Below are the code and all the weights of a small trained network. Each question names an input and a target symbol and asks about switching units off, where a switched-off unit gives its printed mean instead of its output.

import numpy as np


def w(rows, s, z=0):
    codes = np.array(rows[::2]) - 128.0
    scale = np.full(codes.shape[1], s)
    scale[-1] = z or s
    return codes * scale


def norm(h):
    return h / np.sqrt((h * h).mean(-1, keepdims=True) + 1e-5)


def f(y):
    return np.maximum(y, 0)


def softmax(a):
    e = np.exp(a - a.max(-1, keepdims=True))
    return e / e.sum(-1, keepdims=True)


def log_softmax(a):
    a = a - a.max(-1, keepdims=True)
    return a - np.log(np.exp(a).sum(-1, keepdims=True))


def net(x, mask):
    ids = ['αδελξστφψω'.index(c) for c in x.split()]
    T = len(ids)
    res = E[ids] + P[:T]
    r = norm(res)
    for j in range(2):
        rows = slice(3 * j, 3 * j + 3)
        q, k, v = (r @ M[0][rows].T for M in (Q, K, V))
        z = softmax(np.where(np.tri(T) > 0, q @ k.T / 3**0.5, -1e9)) @ v
        o = O[0][rows]
        res = res + np.where(mask[j], z, o[:, -1]) @ o[:, :-1]
    y = f(norm(res) @ A[0][:, :-1].T + A[0][:, -1])
    res = res + np.where(mask[2:26], y, B[0][:, -1]) @ B[0][:, :-1]
    return log_softmax(norm(res)[-1] @ U[:, :-1].T + U[:, -1])


Q, K, V, O, A, B = {}, {}, {}, {}, {}, {}
E = w([
[50,50,126,55,215],'α',
[52,167,141,141,214],'δ',
[134,185,217,73,117],'ε',
[219,254,202,147,181],'λ',
[185,116,154,172,200],'ξ',
[175,114,235,92,96],'σ',
[81,141,152,179,185],'τ',
[144,144,131,84,138],'φ',
[108,104,58,190,242],'ψ',
[88,143,182,185,166],'ω',
],0.016)
P = w([
[101,137,71,201,2],'0',
[120,185,182,141,189],'1',
[133,172,185,142,190],'2',
[141,161,187,145,195],'3',
[156,144,194,147,184],'4',
[158,131,199,157,176],'5',
[165,128,203,158,184],'6',
[174,117,213,150,180],'7',
[174,111,200,158,173],'8',
[192,96,213,162,179],'9',
[190,98,209,159,171],'10',
[189,102,211,158,174],'11',
],0.008)
Q[0] = w([
[49,166,32,80,12],'head 0',
[94,251,36,137,66],'head 0',
[150,107,144,175,164],'head 0',
[140,111,151,91,167],'head 1',
[80,147,65,103,86],'head 1',
[102,110,65,153,41],'head 1',
],0.014)
K[0] = w([
[144,255,131,92,63],'head 0',
[120,235,171,161,16],'head 0',
[105,117,114,182,195],'head 0',
[110,161,36,164,78],'head 1',
[150,128,106,90,208],'head 1',
[111,111,171,56,188],'head 1',
],0.014)
V[0] = w([
[111,68,37,57,150],'head 0',
[141,181,161,149,127],'head 0',
[107,23,171,88,133],'head 0',
[25,202,185,128,72],'head 1',
[76,128,87,115,248],'head 1',
[125,121,227,87,187],'head 1',
],0.012)
O[0] = w([
[153,208,160,53,244,100],'head 0',
[100,73,177,155,97,137],'head 0',
[69,176,112,118,172,148],'head 0',
[36,83,155,135,196,103],'head 1',
[130,222,206,190,106,1],'head 1',
[40,150,194,15,48,44],'head 1',
],0.011,0.006)
A[0] = w([
[146,135,91,154,44,86],'neuron 0',
[194,164,61,72,136,1],'neuron 1',
[115,195,170,159,121,115],'neuron 2',
[140,129,83,149,177,116],'neuron 3',
[55,124,126,128,132,46],'neuron 4',
[181,95,77,123,153,111],'neuron 5',
[97,150,83,183,151,152],'neuron 6',
[165,80,124,155,163,83],'neuron 7',
[151,186,157,118,128,176],'neuron 8',
[135,140,130,108,178,151],'neuron 9',
[117,84,57,85,112,122],'neuron 10',
[133,180,125,76,185,50],'neuron 11',
[69,147,35,178,117,92],'neuron 12',
[152,166,121,76,107,121],'neuron 13',
[139,134,118,130,168,107],'neuron 14',
[41,153,110,104,200,87],'neuron 15',
[95,152,170,183,92,186],'neuron 16',
[113,108,81,142,163,100],'neuron 17',
[148,56,172,95,160,115],'neuron 18',
[159,161,111,95,125,79],'neuron 19',
[131,115,52,91,140,85],'neuron 20',
[119,98,134,45,120,215],'neuron 21',
[105,102,178,113,3,147],'neuron 22',
[134,144,101,134,177,137],'neuron 23',
],0.017,0.0067)
B[0] = w([
[125,113,164,104,217,182],'neuron 0',
[158,83,149,105,171,167],'neuron 1',
[154,104,81,91,134,171],'neuron 2',
[144,135,138,118,97,228],'neuron 3',
[127,105,141,62,135,145],'neuron 4',
[107,121,116,55,151,255],'neuron 5',
[170,105,152,90,125,197],'neuron 6',
[108,136,127,126,60,253],'neuron 7',
[170,153,144,90,106,204],'neuron 8',
[145,105,162,133,115,224],'neuron 9',
[132,186,87,146,187,188],'neuron 10',
[6,99,53,212,120,191],'neuron 11',
[101,85,231,87,107,150],'neuron 12',
[155,98,163,127,114,147],'neuron 13',
[115,137,191,128,130,190],'neuron 14',
[176,107,156,102,81,218],'neuron 15',
[137,167,97,91,174,187],'neuron 16',
[142,165,121,178,97,191],'neuron 17',
[127,123,97,132,69,229],'neuron 18',
[128,110,166,113,166,148],'neuron 19',
[167,147,120,151,124,170],'neuron 20',
[174,198,136,134,137,212],'neuron 21',
[86,194,138,118,100,182],'neuron 22',
[128,139,160,129,98,218],'neuron 23',
],0.013,0.0077)
U = w([
[85,169,142,125,250,186],'α',
[81,74,148,62,160,2],'δ',
[87,207,136,114,135,118],'ε',
[154,234,96,221,142,138],'λ',
[149,77,69,204,175,121],'ξ',
[98,172,137,117,44,68],'σ',
[88,94,165,135,154,74],'τ',
[109,156,44,84,156,144],'φ',
[203,128,162,90,128,143],'ψ',
[95,132,174,191,162,126],'ω',
],0.012,0.0049)

Each question gives the input, a string of symbols that net reads in full, and the target symbol t.
The units are the heads (3 rows each of Q, K, V and O) and the neurons (one row each of A and B). Each row of codes is followed by its name. A weight is (code - 128) times the scale printed after its matrix; where a second scale follows, it is the last column's (O, A, B and U).
mask holds one flag per unit, heads first, then neurons. A switched-off unit (its flag False) gives its mean, the last column of its rows in O or B, instead of its output. The means were averaged over made-up inputs and are rounded, as every weight is.
A unit's drop is (log p(t) with every unit on - log p(t) with that unit switched off) / (log p(t) with every unit on - log p(t) with every unit switched off).
The circuit of an input: a set's keep is (log p(t) with only the set's units on - log p(t) with every unit switched off) / (log p(t) with every unit on - log p(t) with every unit switched off). Starting from the 12 units with the biggest drops (on a tie, the unit counted first), units are removed one at a time, each time the one whose removal leaves the highest keep (on an exact tie, the one counted first), for as long as the keep stays at least 0.8.
circuit, biggest first: the units of the circuit, biggest drop first
top k neurons: the k neurons with the biggest drops, biggest first
heads that matter: for each layer, one digit per head in row order, 1 if its drop is at least 0.15 and else 0, layers parted by /
drop of u: that unit's drop, to one decimal
input σ ω ξ ξ σ ψ ψ ψ ψ ψ ξ α, target φ: heads that matter : 01
input σ σ τ ξ σ, target φ: heads that matter : 01
input σ α ψ ε ξ ξ ξ ξ σ λ ε φ, target φ: top neuron : neuron 11
input σ τ ω σ, target σ: circuit, biggest first : head 0; neuron 22
input ξ ξ ξ λ ξ δ ψ ξ σ α ε, target α: heads that matter : 10
input λ ξ τ ξ ξ ψ ω ξ ξ, target σ: top 2 neurons : neuron 18; neuron 7
input σ ψ ω ψ ξ ε, target φ: circuit, biggest first : head 1; neuron 10
input λ ξ ψ ψ φ ξ ψ ξ σ ω τ, target σ: heads that matter : 00
input α τ φ ξ δ ξ σ ξ σ ω, target α: heads that matter : 10
input ξ ω σ ξ φ, target φ: heads that matter : 10
input ψ δ σ τ σ ξ, target λ: heads that matter : 01
input δ ξ τ ξ ξ ψ ξ σ ε ε, target α: heads that matter : 01
input ξ τ α ξ δ λ α, target α: heads that matter : 10
input ψ ξ ξ ξ ξ ξ ε ξ ξ φ, target λ: circuit, biggest first : head 1
input σ ψ σ σ σ τ σ ξ ξ ξ ε, target φ: circuit, biggest first : head 1; neuron 10; neuron 18
input φ τ ξ ξ σ τ ε σ ξ ξ σ, target ξ: heads that matter : 01
input ξ ξ ξ, target ξ: heads that matter : 10
input λ ξ σ ξ ξ ξ ω, target σ: circuit, biggest first : neuron 22; head 0
input ψ δ α σ ε, target λ: top 2 neurons : neuron 11; neuron 5
input ε σ ξ ξ σ α ξ τ ε ψ ξ, target δ: circuit, biggest first : head 1
input ξ λ ε λ ω ξ σ α σ ξ, target α: top 2 neurons : neuron 11; neuron 18
input σ α σ ξ ξ ξ ξ ξ, target α: top 3 neurons : neuron 11; neuron 10; neuron 21
input σ ξ ξ τ ω ε δ σ δ ψ, target φ: top 2 neurons : neuron 10; neuron 18
input δ ε ξ ξ ξ ξ φ ε σ σ τ, target α: top 2 neurons : neuron 16; neuron 7
input ψ ξ ω ξ ξ ψ, target ψ: top 2 neurons : neuron 6; neuron 11
input ψ ψ σ σ ε ξ ψ, target λ: drop of neuron 1 : 0.1
input σ ξ ε σ ξ σ ξ ξ ψ τ ξ ψ, target φ: drop of head 1 : 2.8
input τ ψ σ τ ψ ξ ε ξ α ω ψ ξ, target ω: drop of neuron 11 : 0.2
input τ λ σ ω, target ω: top neuron : neuron 5
input τ α ξ ψ, target ω: drop of head 1 : 0.6
